Below are the code and all the weights of a small trained network. Each question names an input and a class and asks about switching units off, where a switched-off unit gives its printed mean instead of its output.

import numpy as np


def w(rows, s, z=0):
    codes = np.array(rows[::2]) - 128.0
    scale = np.full(codes.shape[1], s)
    scale[-1] = z or s
    return codes * scale


def f(y):
    return np.maximum(y, 0)


def log_softmax(a):
    a = a - a.max(-1, keepdims=True)
    return a - np.log(np.exp(a).sum(-1, keepdims=True))


def net(x, mask):
    res = np.array(x, float).reshape(1, 6) / 4 @ E
    y = f(res @ A[0][:, :-1].T + A[0][:, -1])
    res = res + np.where(mask, y, B[0][:, -1]) @ B[0][:, :-1]
    return log_softmax(res[-1] @ U[:, :-1].T + U[:, -1])


A, B = {}, {}
E = w([
[128,129,130,126],'x0',
[127,128,129,128],'x1',
[213,184,85,101],'x2',
[106,167,170,29],'x3',
[77,123,8,90],'x4',
[88,220,130,172],'x5',
],0.011)
A[0] = w([
[183,86,199,118,69],'N0',
[63,88,158,138,2],'N1',
[180,85,125,110,133],'N2',
[24,59,156,202,119],'N3',
[140,155,180,164,107],'N4',
[95,139,141,92,60],'N5',
[126,86,61,71,117],'N6',
[93,170,149,22,187],'N7',
[184,142,176,148,12],'N8',
[96,144,76,109,1],'N9',
[137,158,196,131,24],'N10',
[92,72,144,108,153],'N11',
[95,160,41,70,48],'N12',
[171,18,134,79,111],'N13',
[161,77,58,228,122],'N14',
[252,166,70,120,61],'N15',
[85,175,135,161,125],'N16',
[85,120,35,139,82],'N17',
[97,129,179,31,83],'N18',
[190,152,202,144,24],'N19',
],0.013,0.0061)
B[0] = w([
[58,73,98,169,220],'N0',
[128,124,166,33,166],'N1',
[99,191,143,154,195],'N2',
[167,150,170,45,253],'N3',
[48,66,60,106,195],'N4',
[162,125,201,144,154],'N5',
[78,102,144,180,207],'N6',
[189,137,183,190,255],'N7',
[60,92,185,124,175],'N8',
[56,46,151,147,156],'N9',
[98,80,105,165,176],'N10',
[146,198,85,84,195],'N11',
[95,67,164,131,208],'N12',
[41,241,69,185,245],'N13',
[202,160,255,138,244],'N14',
[87,159,195,10,219],'N15',
[73,213,44,157,189],'N16',
[102,50,171,140,203],'N17',
[204,136,193,152,219],'N18',
[73,40,119,115,203],'N19',
],0.0076,0.0098)
U = w([
[88,50,157,129,58],'0',
[141,141,149,113,251],'1',
[126,159,167,9,73],'2',
[188,138,201,177,75],'3',
[132,136,138,122,235],'4',
[82,202,116,155,98],'5',
[193,111,97,132,117],'6',
[212,85,32,89,66],'7',
],0.013)

Each question gives the input, the list of numbers given to net, and the class t.
The units are the neurons (one row each of A and B). Each row of codes is followed by its name. A weight is (code - 128) times the scale printed after its matrix; where a second scale follows, it is the last column's (A, B and U).
mask holds one flag per neuron, in row order. A switched-off neuron (its flag False) gives its mean, the last column of its row in B, instead of its output. The means were averaged over made-up inputs and are rounded, as every weight is.
A unit's drop is (log p(t) with every unit on - log p(t) with that unit switched off) / (log p(t) with every unit on - log p(t) with every unit switched off).
The circuit of an input: a set's keep is (log p(t) with only the set's units on - log p(t) with every unit switched off) / (log p(t) with every unit on - log p(t) with every unit switched off). Starting from the 12 units with the biggest drops (on a tie, the unit counted first), units are removed one at a time, each time the one whose removal leaves the highest keep (on an exact tie, the one counted first), for as long as the keep stays at least 0.8.
circuit, biggest first: the units of the circuit, biggest drop first
k most important neurons: the k neurons with the biggest drops, biggest first
drop when u is switched off: that unit's drop, to one decimal
input [-5,-6,-4,-5,7,4], class 0: circuit, biggest first	N17
input [-2,-5,2,-5,-7,7], class 0: 4 most important neurons	N19; N4; N13; N8
input [-2,-6,-1,8,-2,7], class 3: 3 most important neurons	N7; N18; N13
input [2,2,1,8,3,-7], class 3: circuit, biggest first	N7; N18
input [-1,-7,7,-4,4,-8], class 5: 4 most important neurons	N13; N6; N3; N2
input [3,5,3,1,5,1], class 0: circuit, biggest first	N12; N17; N9
input [7,1,4,8,3,-8], class 3: circuit, biggest first	N7; N18
input [1,2,-7,-5,-3,-5], class 2: circuit, biggest first	N3; N1
input [-5,-5,-6,-6,2,3], class 2: 2 most important neurons	N3; N7
input [4,4,8,4,-3,6], class 2: 2 most important neurons	N15; N13
input [-2,-7,8,-6,7,3], class 2: 3 most important neurons	N15; N14; N0
input [-3,-4,2,6,-2,-7], class 5: 2 most important neurons	N13; N14
input [-3,2,-4,8,4,5], class 3: 2 most important neurons	N7; N18
input [8,8,-5,2,-8,-6], class 0: circuit, biggest first	N0
input [-4,0,7,-3,-3,-4], class 2: 2 most important neurons	N15; N7
input [-1,-2,-3,6,-5,-3], class 3: 3 most important neurons	N18; N7; N15
input [-4,4,5,-3,-1,0], class 2: 2 most important neurons	N15; N7
input [-1,-6,8,-4,1,-3], class 2: drop when N15 is switched off	1.2
input [4,-4,6,-3,5,-3], class 2: drop when N11 is switched off	-0.1
input [1,-4,-4,7,-5,-1], class 3: circuit, biggest first	N18
input [5,-6,-3,5,-3,-8], class 5: drop when N13 is switched off	0.7
input [-3,-5,-5,-2,8,7], class 0: drop when N13 is switched off	0.1
input [6,-3,4,8,-1,1], class 3: 2 most important neurons	N7; N18
